[128 = 0]

[[ 82 136 142  92 159 167 129 147 153 104 103 174 150 161  95 143 120 156
  115]
 [155 144 180 144 149 168 181 129 106 151 113 145 122 168 139 166 111 131
   84]
 [208 161 124 145 136 142 136 106 142 103  93 113 153 109  95 145 163 130
   73]
 [150 140 189 148 146 175 176 131 106 143 124 132 100 158 143 168 121 122
   82]
 [127 145 188 125 150 174 172 132 111 134 137 116  93 161 131 181 126 107
   98]
 [107 136  94 107 149 138 159 153 166 107 111 109 149 190  93 170 140 104
   99]
 [107 129 164 127 138 125  87 124 102 137 119 242 162 122 115 148  69  96
  185]
 [111 146 151 115 133 147 127 107 128 111 106  84 123 163 135 109 140 156
  103]
 [140 100 139 125 128 138 122 162 156 130 137 195 131 167 131 135 101 137
  156]
 [ 94 110 137 103 132 107 142 160 136 112 117 133 166 161 119 125 138 147
  131]
 [ 83 109 127 117 156 155 149 187 165 111 126 125 135 144 129 136 124 140
   97]
 [ 63 116 149  40 146 127 211 175 197  77  66 155 193 238  87 168 127 136
  136]
 [144 136 125 146 123 120 112 112 106 136 137 128 124  96 127 119 117 119
  129]
 [ 88 127 151  85 145 147 135 152 147 102 114 176 155 146  90 151 104 132
  131]
 [155  90 120 143 120 139 111 163 169 139 124 215 134 159 131 124  98 144
  141]
 [128 145 144 105 137 163 158 129 168 109  87 102 134 184 111 140 163 158
   82]
 [119 161 179 123 164 179 185 140 109 127 112  95 109 196 115 197 128 114
   87]
 [136 139 186 137 146 177 179 148 111 141 124 111  99 190 135 174 120 130
   91]
 [124 115 137 155 133 144  96 151 122 150 124 241 135 109 117 116  87 136
  138]
 [115 146 144 103 142 177 156 124 167 103  81  69 134 196 113 130 170 167
   71]
 [ 65 119 149  79 152 154 125 150 134 110 129 150 120 124  92 118 113 166
  127]
 [ 88 148 159  84 159 147 133 146 146  90  84 206 184 171  92 177  99 107
  142]
 [ 72 114 163  87 148 131 155 162 152  97 107 176 151 173 108 139 107 138
  143]
 [ 72 106 174  80 125 113 166 138 141 111 104 183 157 179 108 130 108 134
  168]
 [112 125 151 130 118 140 112 106 103 146 138 129 114 122 142 101 123 152
  131]
 [ 87 116 177 104 147 147 154 146 149 103 106 189 142 157 110 137  98 143
  131]
 [ 84 136 185 130 137 141 145 125  57 158 169 107  85 163 143 157  90  99
  168]]

[ 78 135 134 116 128 122 191 188 114 122 178 124 180 123 126 153 123 163
 148 131]  21
[ 60 122 122 116 107 123 173 148 144  76 143 113 124 193 129 148 156 187
 124 119]  5
[122 137 119 127 126 158 208 112 127 104 177 116 154 129 126 109 142 153
 120 133]  25
[123 138 137 148 113 161 112 130 110 115 162 124 142 114 117 118 125 159
 122 143]  9
[ 62 114  49 115 139 155  93 128 133 126  86 108  99  86 135 170 105 110
 120 139]  26
[124 134 138 135 154 140 123 123 105 145 103 129 129 122 131 103 119 100
 121 154]  24
[132 139 154 131 148 149 163 142 107 125 118 113 145 143 113 112 148 110
 121 139]  7
[142 129 146 134 172 116 149 135 115 123  95 144 133 108 140 109  77 154
 118 157]  18
[ 87 131 131 132 164 113 127 180 113 159 132 149 146  82 141 150  65 117
 130 146]  6
[ 84 146 120 119  85 176 225 120 105  75 252 120 150 166  82 114 181 208
 145 112]  11
[137 150 163 121 135 149 200 158 102 113 127  98 152 172  98 116 175 151
 133 128]  19
[132 144 148 126 131 142 196 155 112 106 127 114 150 173 102 113 168 158
 128 143]  15
[100 114  51  92 117 159 154 180 132 106 105  90 116 125 117 197 137 164
 130 136]  16
[174 132 150 123  94 103 189 142 147 100 142 133 149 132 134 150 167 122
 148 130]  2
[140 115  63 101 141 159 161 148 127  86 121  91  88 119 114 171 123 139
 124 169]  1
[134 125 130 131 123 115 120 117 138 128 111 134 129 113 143 138 122 103
 122 129]  12
[109 130 133 123 130 126 169 147 119 123 158 124 174 115 134 125 133 163
 132 135]  13
[ 90 140 109 131 112 165 188  96  97 116 216 127 131 128 111 106 143 136
 131 124]  23
[143 126 145 146 156 139 166 118 136 120 148 145 110 141 130 104 121 186
 133 141]  14
[154 131 127 120 136 151 129 137 155 100 125 110 153 136 134 120 131 192
 115 144]  10
[126 123 150 125 132 123 174  97 119 116 137 120 199 122 133 103 152 148
 154 130]  20
[122 125 126 147 148 143 148 119 136 122 147 142 119 135 124 113 123 174
 137 139]  8
[116 135 128 135 116 168 188 117 126 101 184 126 161 126 118 114 136 163
 122 130]  22
[122 130 157 122 140 119 193 134 115 105 133 119 189 138 120 120 142 170
 159 132]  0
[129 122  53 102 132 167 156 154 133 101 109  84  99 118 126 178 133 160
 130 136]  17
[148 116  52 101 134 164 152 154 133 116 110  90  97 116 123 175 122 142
 124 150]  3
[122 113  46 101 119 155 145 161 134 142 100 100 120 122 125 184 128 150
 125 131]  4
